[[-21  -5  14 -72   0]
 [ -4 -50   3  -3   4]
 [  9  30  -1   8 -13]
 [ -3   6  18  -6  21]
 [-16 -15  11  14 -36]]
:
[[-50   3]
 [ 30  -1]]

[[-72  -1  10]
 [ -4   0  64]
 [ 49   1   5]
 [ 72   1   6]]
:
[[ 0 64]
 [ 1  5]]

[[ 44  23 -45   1 -66]
 [ 15   2  54   3 -48]
 [-23 -14 -34   3  61]]
:
[[  2  54]
 [-14 -34]]

[[  3   4 -24  41]
 [ 12   1 -69  -5]
 [ 16  19  -1  -5]
 [ -1  -6  23   5]]
:
[[  1 -69]
 [ 19  -1]]

[[-31  34  16  -6]
 [-16  11  28  30]
 [ -7   1  22  30]
 [-55  64  22 -20]]
:
[[11 28]
 [ 1 22]]

[[ 28 -24  75]
 [ 36  38 -14]
 [  9 -21  33]]
:
[[ 38 -14]
 [-21  33]]

[[ 14 -36  -9 -38]
 [ -3 -30   7 -26]
 [-18  40 -31  29]
 [ 20  21 -33  62]
 [ -4  -7   1  -9]]
:
[[-30   7]
 [ 40 -31]]

[[ 12 -36   2  56]
 [ 11 -35   3  53]
 [ 13 -14   9  14]
 [ 12 -18   6  19]]
:
[[-35   3]
 [-14   9]]
---
[[ 17 -66  44 -23]
 [-25  71 -42  37]
 [ 13  49 -50 -15]
 [ 46  14 -16 -42]
 [-47  39 -27  57]
 [ 45  44 -45 -41]
 [ 39 -65  41 -60]
 [-43 -43  42  37]]
:
[[ 17  44]
 [-25 -42]
 [ 13 -50]
 [ 46 -16]
 [-47 -27]
 [ 45 -45]
 [ 39  41]
 [-43  42]]

[[-15  10 -32 -35 -12  38 -31]
 [ 14  25   2  23 -24  31   6]
 [ 24  20  21  45 -27   2  25]
 [-24   0 -37 -50   3  39 -38]
 [ 42  50  26  74 -59  35  34]
 [ 27  -6  47  58   6 -45  47]
 [-36 -43 -22 -64  51 -31 -29]
 [-19  -8 -22 -36  16  17 -23]
 [-26 -17 -28 -51  13   5 -31]
 [-30   3 -50 -64  -4  41 -51]]
:
[[-15 -32 -12 -31]
 [ 14   2 -24   6]
 [ 24  21 -27  25]
 [-24 -37   3 -38]
 [ 42  26 -59  34]
 [ 27  47   6  47]
 [-36 -22  51 -29]
 [-19 -22  16 -23]
 [-26 -28  13 -31]
 [-30 -50  -4 -51]]

[[ -1  -4  10  20 -15  21  11 -19 -15]
 [-34  31  25  -4  27  14 -33 -15  17]
 [ 37 -44 -16   9 -42  -5  62   7 -16]]
:
[[ -1  10 -15  11 -15]
 [-34  25  27 -33  17]
 [ 37 -16 -42  62 -16]]

[[ -9 -24 -26   5 -60   3  52  14  17   0  56]
 [  8  -5 -14  14 -22 -15  20  12  13  16  21]
 [ 10  -4 -14  15 -21 -16  18  13  14  17  19]
 [ 38  14 -12  37   2 -51  -2  20  20  51  -3]]
:
[[ -9 -26 -60  52  17  56]
 [  8 -14 -22  20  13  21]
 [ 10 -14 -21  18  14  19]
 [ 38 -12   2  -2  20  -3]]

[[ -5  -4  -1  -3 -16  -7 -31  -3  10 -14]
 [ -5  -4  -1  -2 -16  -7 -10  -4  10 -24]
 [ 27  -4  -1  -3 -16 -54 -10  40 -54 -14]
 [ -5  -4  -1   3 -16 -10 -10  -3  10 -14]
 [-11  -4  -1   1 -16  -7 -10  -3   5 -14]
 [  3  -4 -20  -3 -16  14 -21 -39  10 -20]
 [ -5  -4  -1  -4 -13  -7 -10  -3  10 -14]
 [-35  18  22  -3 -16  -7 -10  19 -13 -14]
 [ -5  -4   2  -3 -15  -7 -10  -3  10 -29]]
:
[[ -5  -1 -16 -31  10]
 [ -5  -1 -16 -10  10]
 [ 27  -1 -16 -10 -54]
 [ -5  -1 -16 -10  10]
 [-11  -1 -16 -10   5]
 [  3 -20 -16 -21  10]
 [ -5  -1 -13 -10  10]
 [-35  22 -16 -10 -13]
 [ -5   2 -15 -10  10]]

[[ 32  37   2 -12 -22 -75  -5  16  -3 -35  -4 -17  66]
 [-18 -17  19  47  28  72  15 -44 -34  21  -8  38 -35]]
:
[[ 32   2 -22  -5  -3  -4  66]
 [-18  19  28  15 -34  -8 -35]]

[[ 10 -10  10  -4  16 -26  20]
 [ -7  16  -4   0   6  39   6]
 [  9  -4  -3  28 -30   1 -34]
 [ -9  22 -11  14 -16  60 -19]
 [ -5  11   4 -17  30  18  35]
 [ 12 -14  11  -1  12 -34  15]]
:
[[ 10  10  16  20]
 [ -7  -4   6   6]
 [  9  -3 -30 -34]
 [ -9 -11 -16 -19]
 [ -5   4  30  35]
 [ 12  11  12  15]]

[[ -7  -4  15   7 -23  -8 -26]
 [-11   1  -4 -17 -24  -9  -5]
 [ 24 -11  -4  -4 -17 -14 -18]
 [  7  -4   2   7  14 -23  12]
 [  9  -2  31  18  15  12   3]
 [  9  -7  13  13  19  44  -3]
 [  8  -8 -32   4  36   6  22]
 [  2 -11   5 -20  20   4  11]
 [ -1   4 -21  15 -63  -2  10]
 [ 12  -6  23  -4  51  16  -8]
 [  9   3 -19 -18 -15   6  -6]]
:
[[ -7  15 -23 -26]
 [-11  -4 -24  -5]
 [ 24  -4 -17 -18]
 [  7   2  14  12]
 [  9  31  15   3]
 [  9  13  19  -3]
 [  8 -32  36  22]
 [  2   5  20  11]
 [ -1 -21 -63  10]
 [ 12  23  51  -8]
 [  9 -19 -15  -6]]
---
[[ 20 -16  41  62]
 [ 31 -77 -20 -56]]
:
[[-16  41]
 [-77 -20]]

[[ 76 -14  32]
 [ 15 -52  69]]
:
[[-14  32]
 [-52  69]]

[[ -5  26 -42   0 -47]
 [ 10  -1   3 -58   4]
 [  4 -19  24   5  28]
 [ -8  -6   4  43   1]
 [ -8   6  -8  18  -9]]
:
[[ 26 -42]
 [ -1   3]]

[[ -5  -4  -1  -6 -10]
 [ 10  10 -60   7   4]
 [-18 -20   2 -32 -46]
 [  5   3 -15   2   1]]
:
[[ -4  -1]
 [ 10 -60]]

[[  3  70  28  22]
 [ 48  11 -14 -21]
 [ 10 -34 -22 -32]]
:
[[ 70  28]
 [ 11 -14]]

[[ 30  51  21 -27  25]
 [ 29  57  31 -38  21]
 [-11 -21  -7  22  -9]
 [  0 -14 -16  28   5]]
:
[[51 21]
 [57 31]]
